Below are the code and all the weights of a small trained network. Each question names an input and a class and asks about switching units off, where a switched-off unit gives its printed mean instead of its output.

import numpy as np


def w(rows, s, z=0):
    codes = np.array(rows[::2]) - 128.0
    scale = np.full(codes.shape[1], s)
    scale[-1] = z or s
    return codes * scale


def f(y):
    return y / 2 * (1 + np.tanh(0.7978845608 * (y + 0.044715 * y**3)))


def log_softmax(a):
    a = a - a.max(-1, keepdims=True)
    return a - np.log(np.exp(a).sum(-1, keepdims=True))


def net(x, mask):
    res = np.array(x, float).reshape(1, 3) / 4 @ E
    y = f(res @ A[0][:, :-1].T + A[0][:, -1])
    res = res + np.where(mask, y, B[0][:, -1]) @ B[0][:, :-1]
    return log_softmax(res[-1] @ U[:, :-1].T + U[:, -1])


A, B = {}, {}
E = w([
[186,99,1,45,163,111,164],'x0',
[84,221,43,182,141,61,66],'x1',
[190,254,144,78,86,197,110],'x2',
],0.015)
A[0] = w([
[103,50,253,124,41,205,181,187],'n1',
[79,175,118,220,123,135,37,113],'n2',
[146,229,136,107,71,119,73,93],'n3',
[67,102,124,144,104,109,109,122],'n4',
[135,160,78,123,163,77,104,53],'n5',
[57,128,116,215,197,43,80,122],'n6',
[168,74,96,26,135,159,186,115],'n7',
[169,74,76,160,154,121,142,107],'n8',
[72,222,124,235,101,72,43,97],'n9',
[178,90,121,68,101,130,185,96],'n10',
[80,16,123,187,204,64,121,249],'n11',
[136,52,102,128,173,133,205,87],'n12',
[87,190,128,135,89,126,106,123],'n13',
[75,27,102,150,121,72,169,163],'n14',
[157,174,23,93,197,59,128,46],'n15',
[115,152,12,108,157,131,123,60],'n16',
[212,112,144,88,138,167,135,88],'n17',
[33,24,109,146,170,93,179,197],'n18',
[127,152,16,120,143,109,81,58],'n19',
[186,169,148,56,111,174,170,118],'n20',
[143,46,242,130,69,205,177,174],'n21',
[184,52,78,29,159,194,222,133],'n22',
[85,16,95,84,170,69,198,147],'n23',
[118,114,93,86,142,132,172,141],'n24',
[178,196,131,88,89,190,76,143],'n25',
[188,42,126,88,83,125,190,138],'n26',
[166,142,4,98,141,83,120,49],'n27',
],0.014,0.015)
B[0] = w([
[130,67,138,196,173,193,183,237],'n1',
[89,171,147,74,91,100,69,203],'n2',
[141,185,146,107,143,185,98,182],'n3',
[104,119,97,132,118,105,142,159],'n4',
[127,93,139,154,137,152,161,155],'n5',
[81,108,94,164,82,74,117,218],'n6',
[178,149,105,83,74,53,156,199],'n7',
[93,109,172,110,142,137,93,163],'n8',
[93,210,142,65,83,102,70,231],'n9',
[161,125,108,112,92,84,134,172],'n10',
[6,78,71,172,175,56,46,253],'n11',
[122,153,131,79,146,155,79,179],'n12',
[133,156,158,95,116,172,127,168],'n13',
[82,151,120,82,185,140,65,212],'n14',
[121,82,167,166,173,199,168,186],'n15',
[151,76,144,177,146,171,161,172],'n16',
[143,92,154,118,102,110,162,164],'n17',
[50,166,132,94,202,174,52,232],'n18',
[118,86,158,177,156,172,165,174],'n19',
[168,131,128,137,83,93,175,178],'n20',
[118,61,148,194,174,192,167,229],'n21',
[177,185,71,47,108,76,96,225],'n22',
[60,181,107,62,191,170,73,221],'n23',
[182,133,119,96,151,124,127,164],'n24',
[183,165,170,95,100,189,168,187],'n25',
[106,173,104,66,178,146,74,194],'n26',
[131,79,147,198,180,181,175,184],'n27',
],0.018,0.034)
U = w([
[74,35,111,249,233,138,130,118],'0',
[112,228,124,60,131,144,74,218],'1',
[183,115,176,239,119,225,216,253],'2',
[229,170,118,88,57,39,190,8],'3',
[51,166,129,186,78,4,81,49],'4',
],0.013,0.012)

Each question gives the input, the list of numbers given to net, and the class t.
The units are the neurons (one row each of A and B). Each row of codes is followed by its name. A weight is (code - 128) times the scale printed after its matrix; where a second scale follows, it is the last column's (A, B and U).
mask holds one flag per neuron, in row order. A switched-off neuron (its flag False) gives its mean, the last column of its row in B, instead of its output. The means were averaged over made-up inputs and are rounded, as every weight is.
A unit's drop is (log p(t) with every unit on - log p(t) with that unit switched off) / (log p(t) with every unit on - log p(t) with every unit switched off).
most important unit: the unit with the biggest drop
k most important neurons: the k neurons with the biggest drops, biggest first
drop of u: that unit's drop, to one decimal
input [-1,1,-8], class 4: 3 most important neurons -> n11, n21, n1
input [0,1,-3], class 4: 2 most important neurons -> n1, n21
input [8,-6,1], class 3: most important unit -> n7
input [0,-6,6], class 2: 2 most important neurons -> n21, n1
input [0,2,-5], class 4: 3 most important neurons -> n1, n21, n11
input [5,1,-1], class 0: 2 most important neurons -> n9, n27
input [-4,7,0], class 4: 3 most important neurons -> n6, n23, n18
input [8,1,4], class 2: 2 most important neurons -> n27, n15
input [0,-1,-6], class 0: 2 most important neurons -> n11, n9
input [-8,0,0], class 0: 3 most important neurons -> n1, n21, n22
input [0,3,-4], class 4: 2 most important neurons -> n1, n21
input [6,3,4], class 2: drop of n16 -> 0.0
input [-3,-2,1], class 2: drop of n11 -> 0.4
input [-4,0,1], class 2: drop of n11 -> 0.4
input [5,2,2], class 2: most important neuron -> n11
input [-7,-8,2], class 2: drop of n11 -> 0.2
